Below are the code and all the weights of a small trained network. Each question names an input and a class and asks about switching units off, where a switched-off unit gives its printed mean instead of its output.

import numpy as np


def w(rows, s, z=0):
    codes = np.array(rows[::2]) - 128.0
    scale = np.full(codes.shape[1], s)
    scale[-1] = z or s
    return codes * scale


def norm(h):
    return h / np.sqrt((h * h).mean(-1, keepdims=True) + 1e-5)


def f(y):
    return y / 2 * (1 + np.tanh(0.7978845608 * (y + 0.044715 * y**3)))


def log_softmax(a):
    a = a - a.max(-1, keepdims=True)
    return a - np.log(np.exp(a).sum(-1, keepdims=True))


def net(x, mask):
    res = np.array(x, float).reshape(1, 7) / 4 @ E
    u = 0
    for l in range(3):
        y = f(norm(res) @ A[l][:, :-1].T + A[l][:, -1])
        res = res + np.where(mask[u : u + 6], y, B[l][:, -1]) @ B[l][:, :-1]
        u += 6
    return log_softmax(norm(res)[-1] @ U[:, :-1].T + U[:, -1])


A, B = {}, {}
E = w([
[33,154,127,165],'x0',
[133,210,2,178],'x1',
[45,151,146,89],'x2',
[88,93,172,202],'x3',
[59,42,57,133],'x4',
[142,152,91,198],'x5',
[130,90,217,29],'x6',
],0.0069)
A[0] = w([
[162,127,212,105,104],'0.n0',
[43,31,125,190,17],'0.n1',
[156,100,135,254,118],'0.n2',
[159,78,71,129,164],'0.n3',
[191,75,23,145,2],'0.n4',
[153,123,108,106,59],'0.n5',
],0.009,0.0053)
B[0] = w([
[157,105,168,88,222],'0.n0',
[107,201,125,56,189],'0.n1',
[122,142,30,54,251],'0.n2',
[154,2,91,114,210],'0.n3',
[143,11,244,132,163],'0.n4',
[106,133,156,152,92],'0.n5',
],0.009,0.0029)
A[1] = w([
[163,148,21,255,252],'1.n0',
[173,130,46,35,50],'1.n1',
[75,44,159,80,113],'1.n2',
[173,74,180,137,54],'1.n3',
[168,136,131,202,63],'1.n4',
[66,212,115,68,134],'1.n5',
],0.0076,0.0037)
B[1] = w([
[207,119,4,57,253],'1.n0',
[6,41,141,94,157],'1.n1',
[92,82,3,183,179],'1.n2',
[159,32,136,131,138],'1.n3',
[54,75,50,117,117],'1.n4',
[92,10,152,55,172],'1.n5',
],0.0045,0.0058)
A[2] = w([
[195,171,201,213,124],'2.n0',
[204,109,237,180,2],'2.n1',
[132,117,116,253,180],'2.n2',
[156,79,109,74,159],'2.n3',
[255,196,148,192,44],'2.n4',
[154,185,169,87,145],'2.n5',
],0.0083,0.0037)
B[2] = w([
[97,2,144,168,148],'2.n0',
[134,57,190,105,166],'2.n1',
[41,99,58,100,132],'2.n2',
[175,145,142,31,253],'2.n3',
[68,85,126,223,162],'2.n4',
[228,149,153,134,173],'2.n5',
],0.0077,0.0036)
U = w([
[160,39,103,162,2],'0',
[21,139,164,116,110],'1',
[168,165,112,175,44],'2',
[123,143,6,166,200],'3',
[163,83,220,113,196],'4',
[179,179,185,80,66],'5',
],0.018,0.0096)

Each question gives the input, the list of numbers given to net, and the class t.
The units are the neurons (one row each of A and B). Each row of codes is followed by its name. A weight is (code - 128) times the scale printed after its matrix; where a second scale follows, it is the last column's (A, B and U).
mask holds one flag per neuron, layer by layer. A switched-off neuron (its flag False) gives its mean, the last column of its row in B, instead of its output. The means were averaged over made-up inputs and are rounded, as every weight is.
A unit's drop is (log p(t) with every unit on - log p(t) with that unit switched off) / (log p(t) with every unit on - log p(t) with every unit switched off).
The circuit of an input: a set's keep is (log p(t) with only the set's units on - log p(t) with every unit switched off) / (log p(t) with every unit on - log p(t) with every unit switched off). Starting from the 12 units with the biggest drops (on a tie, the unit counted first), units are removed one at a time, each time the one whose removal leaves the highest keep (on an exact tie, the one counted first), for as long as the keep stays at least 0.8.
circuit, biggest first: the units of the circuit, biggest drop first
k most important neurons: the k neurons with the biggest drops, biggest first
top k neurons in layer l: the k neurons of layer l with the biggest drops, biggest first
drop when u is switched off: that unit's drop, to one decimal
input [2,-3,3,-2,0,1,-1], class 1: circuit, biggest first -> (1.n0, 0.n3)
input [-5,-6,2,4,3,8,-1], class 1: top 2 neurons in layer 1 -> (1.n1, 1.n0)
input [2,-5,-1,-2,5,3,-4], class 1: 4 most important neurons -> (0.n1, 1.n1, 1.n0, 2.n5)
input [-1,-7,-6,-1,-6,6,-4], class 3: top 3 neurons in layer 1 -> (1.n5, 1.n4, 1.n0)
input [-7,7,-7,6,8,-2,6], class 4: top neuron in layer 2 -> (2.n3)
input [-6,7,-7,-5,5,-3,5], class 0: top 2 neurons in layer 0 -> (0.n4, 0.n3)
input [-6,0,3,5,-7,2,-3], class 3: top 3 neurons in layer 0 -> (0.n4, 0.n2, 0.n1)
input [6,-6,-2,5,1,1,-6], class 3: 3 most important neurons -> (0.n2, 0.n0, 0.n4)
input [6,-6,-2,-1,5,7,6], class 1: 2 most important neurons -> (1.n2, 1.n0)
input [-3,-8,6,4,6,-2,-8], class 1: 2 most important neurons -> (0.n1, 1.n0)
input [-6,7,-8,-8,7,-1,-3], class 0: 2 most important neurons -> (0.n4, 0.n3)
input [-3,3,-6,-2,6,2,3], class 0: drop when 0.n0 is switched off -> 0.1
input [-6,8,-3,4,1,-7,0], class 4: drop when 0.n0 is switched off -> -0.1
input [3,-5,-3,3,-6,7,-2], class 3: top neuron in layer 0 -> (0.n2)
